Below are the code and all the weights of a small trained network. Each question names an input and a class and asks about switching units off, where a switched-off unit gives its printed mean instead of its output.

import numpy as np


def w(rows, s, z=0):
    codes = np.array(rows[::2]) - 128.0
    scale = np.full(codes.shape[1], s)
    scale[-1] = z or s
    return codes * scale


def f(y):
    return y / 2 * (1 + np.tanh(0.7978845608 * (y + 0.044715 * y**3)))


def log_softmax(a):
    a = a - a.max(-1, keepdims=True)
    return a - np.log(np.exp(a).sum(-1, keepdims=True))


def net(x, mask):
    res = np.array(x, float).reshape(1, 6) / 4 @ E
    y = f(res @ A[0][:, :-1].T + A[0][:, -1])
    res = res + np.where(mask, y, B[0][:, -1]) @ B[0][:, :-1]
    return log_softmax(res[-1] @ U[:, :-1].T + U[:, -1])


A, B = {}, {}
E = w([
[142,65,142,127,198,127,231,209,105,130,109,81],'x0',
[122,120,115,148,247,211,50,122,101,120,152,143],'x1',
[122,194,117,139,117,159,136,168,91,26,51,155],'x2',
[131,189,68,40,161,136,129,124,127,188,65,85],'x3',
[117,214,220,159,173,52,127,171,132,163,157,135],'x4',
[128,129,128,127,129,128,128,128,128,128,127,128],'x5',
],0.011)
A[0] = w([
[130,178,140,133,118,139,140,142,128,62,89,132,32],'N1',
[125,169,144,144,133,112,114,132,135,135,144,133,82],'N2',
[131,120,127,142,227,168,58,116,127,116,148,143,62],'N3',
[133,93,139,127,116,110,125,105,140,188,158,115,29],'N4',
[129,138,141,114,5,71,195,129,138,151,120,126,2],'N5',
[126,88,172,184,93,106,117,139,129,86,165,144,36],'N6',
[134,80,134,148,108,142,123,119,130,93,145,135,68],'N7',
[136,132,123,122,125,104,148,119,132,126,130,141,48],'N8',
[127,162,111,142,110,141,130,153,120,74,113,131,51],'N9',
[128,148,121,129,136,122,137,124,123,102,119,137,73],'N10',
[131,183,83,61,145,124,140,122,135,190,87,109,16],'N11',
[128,203,190,148,157,71,138,150,131,153,149,134,21],'N12',
[127,183,127,134,47,117,32,82,141,133,154,141,17],'N13',
[133,117,141,129,135,129,169,139,137,130,114,129,101],'N14',
[141,107,115,108,101,148,128,123,123,116,121,131,14],'N15',
[131,94,139,129,170,116,194,163,129,122,123,118,72],'N16',
[128,78,126,119,122,105,111,106,139,208,171,124,36],'N17',
[133,148,147,134,145,119,127,141,135,125,126,136,58],'N18',
[126,59,59,109,81,167,134,107,135,113,113,128,50],'N19',
[123,123,138,144,152,149,105,133,126,132,141,131,54],'N20',
[128,94,131,131,165,124,186,156,122,124,129,110,57],'N21',
[126,105,169,158,127,123,141,128,134,96,148,136,57],'N22',
],0.023,0.005)
B[0] = w([
[131,159,195,124,133,125,128,130,116,54,136,175,186],'N1',
[126,102,162,134,126,129,125,115,131,152,129,102,164],'N2',
[130,109,53,130,119,121,135,139,132,51,128,51,252],'N3',
[129,160,193,119,123,125,138,130,114,71,131,167,185],'N4',
[128,108,37,132,137,134,121,138,127,38,127,38,241],'N5',
[128,234,96,124,122,129,127,137,127,180,127,132,211],'N6',
[127,185,117,122,130,129,127,129,128,186,123,118,179],'N7',
[127,123,129,134,117,119,136,155,152,126,141,119,136],'N8',
[127,147,192,131,126,123,132,132,132,70,125,162,171],'N9',
[118,136,161,130,116,130,115,156,163,121,137,155,143],'N10',
[128,251,81,133,124,129,127,138,127,194,134,148,237],'N11',
[128,84,203,124,128,133,127,114,125,195,124,47,225],'N12',
[130,34,75,125,134,128,137,116,126,174,127,230,242],'N13',
[131,95,108,130,145,141,126,130,121,131,126,159,162],'N14',
[125,108,158,121,128,142,119,124,137,161,126,99,153],'N15',
[131,64,92,135,129,126,128,100,129,147,134,200,217],'N16',
[126,162,210,137,128,133,122,145,134,52,119,177,207],'N17',
[128,120,152,127,120,130,135,123,129,141,125,102,147],'N18',
[127,82,213,134,134,117,129,117,125,194,132,51,220],'N19',
[126,131,99,123,134,132,127,133,123,101,121,101,162],'N20',
[122,66,98,119,111,124,118,117,133,151,125,199,208],'N21',
[131,195,104,120,138,131,130,136,128,165,123,138,177],'N22',
],0.027,0.024)
U = w([
[96,78,45,116,109,101,119,141,164,22,127,40,179],'0',
[98,19,85,101,109,102,123,80,154,144,130,221,9],'1',
[90,65,222,108,114,101,115,87,149,180,124,33,213],'2',
[95,233,84,99,105,107,114,137,149,178,133,134,55],'3',
[87,134,227,109,101,101,124,146,153,2,127,184,221],'4',
],0.0056,0.0011)

Each question gives the input, the list of numbers given to net, and the class t.
The units are the neurons (one row each of A and B). Each row of codes is followed by its name. A weight is (code - 128) times the scale printed after its matrix; where a second scale follows, it is the last column's (A, B and U).
mask holds one flag per neuron, in row order. A switched-off neuron (its flag False) gives its mean, the last column of its row in B, instead of its output. The means were averaged over made-up inputs and are rounded, as every weight is.
A unit's drop is (log p(t) with every unit on - log p(t) with that unit switched off) / (log p(t) with every unit on - log p(t) with every unit switched off).
The circuit of an input: a set's keep is (log p(t) with only the set's units on - log p(t) with every unit switched off) / (log p(t) with every unit on - log p(t) with every unit switched off). Starting from the 12 units with the biggest drops (on a tie, the unit counted first), units are removed one at a time, each time the one whose removal leaves the highest keep (on an exact tie, the one counted first), for as long as the keep stays at least 0.8.
units of the circuit, in order: the units of the circuit, biggest drop first
most important unit: the unit with the biggest drop
k most important neurons: the k neurons with the biggest drops, biggest first
drop when u is switched off: that unit's drop, to one decimal
input [-7,7,7,2,4,4], class 0: units of the circuit, in order	(N3)
input [7,3,-8,-1,7,0], class 4: 2 most important neurons	(N17; N4)
input [-4,5,8,6,-4,-7], class 4: 2 most important neurons	(N1; N9)
input [3,7,6,-8,4,-2], class 3: 3 most important neurons	(N6; N5; N22)
input [1,-4,0,-5,0,8], class 3: 3 most important neurons	(N6; N3; N22)
input [1,-5,3,6,-3,-2], class 3: 2 most important neurons	(N11; N3)
input [5,1,5,3,-3,6], class 1: 4 most important neurons	(N17; N16; N21; N4)
input [-4,4,-5,-5,-1,-5], class 3: 4 most important neurons	(N6; N5; N7; N1)
input [6,0,8,0,-2,0], class 4: 2 most important neurons	(N1; N13)
input [8,-5,-1,-3,7,5], class 1: 2 most important neurons	(N16; N21)
input [5,-3,-6,-4,-2,8], class 4: 2 most important neurons	(N17; N13)
input [4,6,-1,3,6,-7], class 0: 2 most important neurons	(N3; N19)
input [7,-4,-1,4,-6,-1], class 1: 3 most important neurons	(N16; N21; N12)
input [5,-2,-8,-6,-3,8], class 4: most important unit	N17
input [2,-5,0,-1,6,-8], class 2: 3 most important neurons	(N12; N3; N2)
input [-6,5,-8,7,5,6], class 4: drop when N4 is switched off	0.7
input [-1,5,6,-6,1,-7], class 3: drop when N4 is switched off	0.7
input [-1,6,1,0,0,-6], class 0: drop when N2 is switched off	0.0
